Below are the code and all the weights of a small trained network. Each question names an input and a class and asks about switching units off, where a switched-off unit gives its printed mean instead of its output.

import numpy as np


def w(rows, s, z=0):
    codes = np.array(rows[::2]) - 128.0
    scale = np.full(codes.shape[1], s)
    scale[-1] = z or s
    return codes * scale


def f(y):
    return np.maximum(y, 0)


def log_softmax(a):
    a = a - a.max(-1, keepdims=True)
    return a - np.log(np.exp(a).sum(-1, keepdims=True))


def net(x, mask):
    res = np.array(x, float).reshape(1, 7) / 4 @ E
    y = f(res @ A[0][:, :-1].T + A[0][:, -1])
    res = res + np.where(mask, y, B[0][:, -1]) @ B[0][:, :-1]
    return log_softmax(res[-1] @ U[:, :-1].T + U[:, -1])


A, B = {}, {}
E = w([
[129,220,243],'x0',
[128,127,126],'x1',
[205,6,210],'x2',
[5,33,199],'x3',
[128,125,126],'x4',
[128,130,127],'x5',
[127,127,129],'x6',
],0.011)
A[0] = w([
[16,95,91,125],'N1',
[218,90,146,181],'N2',
[205,140,138,113],'N3',
[47,140,144,218],'N4',
[102,117,86,94],'N5',
[134,171,182,206],'N6',
[165,41,164,167],'N7',
[242,184,5,223],'N8',
[63,43,197,73],'N9',
[171,227,51,167],'N10',
[85,85,167,80],'N11',
[114,80,124,3],'N12',
],0.014,0.005)
B[0] = w([
[106,177,70,187],'N1',
[200,162,55,187],'N2',
[183,211,119,170],'N3',
[7,203,132,173],'N4',
[87,115,106,150],'N5',
[166,134,205,167],'N6',
[127,127,107,195],'N7',
[166,21,168,252],'N8',
[69,58,120,198],'N9',
[168,87,215,216],'N10',
[67,52,143,166],'N11',
[112,90,79,146],'N12',
],0.011,0.024)
U = w([
[107,51,152,240],'0',
[201,104,37,102],'1',
[71,169,7,181],'2',
[97,61,56,14],'3',
[141,124,196,3],'4',
[209,189,108,195],'5',
[55,185,122,97],'6',
],0.015,0.0061)

Each question gives the input, the list of numbers given to net, and the class t.
The units are the neurons (one row each of A and B). Each row of codes is followed by its name. A weight is (code - 128) times the scale printed after its matrix; where a second scale follows, it is the last column's (A, B and U).
mask holds one flag per neuron, in row order. A switched-off neuron (its flag False) gives its mean, the last column of its row in B, instead of its output. The means were averaged over made-up inputs and are rounded, as every weight is.
A unit's drop is (log p(t) with every unit on - log p(t) with that unit switched off) / (log p(t) with every unit on - log p(t) with every unit switched off).
The circuit of an input: a set's keep is (log p(t) with only the set's units on - log p(t) with every unit switched off) / (log p(t) with every unit on - log p(t) with every unit switched off). Starting from all 12 units, units are removed one at a time, each time the one whose removal leaves the highest keep (on an exact tie, the one counted first), for as long as the keep stays at least 0.8.
circuit, biggest first: the units of the circuit, biggest drop first
most important unit: the unit with the biggest drop
top k neurons: the k neurons with the biggest drops, biggest first
drop when u is switched off: that unit's drop, to one decimal
input [3,5,1,-5,-4,8,-2], class 5: circuit, biggest first	(N9)
input [-1,2,6,3,-2,8,-1], class 3: circuit, biggest first	(N10; N8)
input [2,8,-8,4,7,-4,-4], class 6: top 2 neurons	(N2; N4)
input [4,-8,0,0,-3,8,4], class 4: top 3 neurons	(N2; N1; N6)
input [-6,-7,1,5,3,-3,-3], class 3: top 2 neurons	(N9; N11)
input [6,0,2,0,-2,-4,-3], class 5: top 2 neurons	(N8; N10)
input [6,-3,-1,5,-5,-5,5], class 6: top 3 neurons	(N8; N4; N10)
input [0,-7,-2,1,0,3,-5], class 2: top 3 neurons	(N8; N10; N6)
input [7,-8,-1,1,5,-1,8], class 6: top 3 neurons	(N8; N10; N4)
input [-2,-8,-7,1,4,2,7], class 2: top 3 neurons	(N1; N6; N8)
input [5,-1,1,-1,4,7,-6], class 5: top 4 neurons	(N8; N9; N10; N11)
input [-2,3,3,4,4,3,5], class 3: top 2 neurons	(N10; N8)
input [-8,-2,0,-7,-2,-1,-2], class 0: top 3 neurons	(N8; N10; N1)
input [0,2,-6,7,8,7,3], class 2: most important unit	N1
input [6,-4,-5,8,-6,-8,0], class 6: drop when N1 is switched off	0.0
input [-1,0,-8,-6,2,6,-5], class 0: drop when N8 is switched off	0.5
input [-4,-4,7,2,-7,-1,-4], class 3: drop when N10 is switched off	0.1
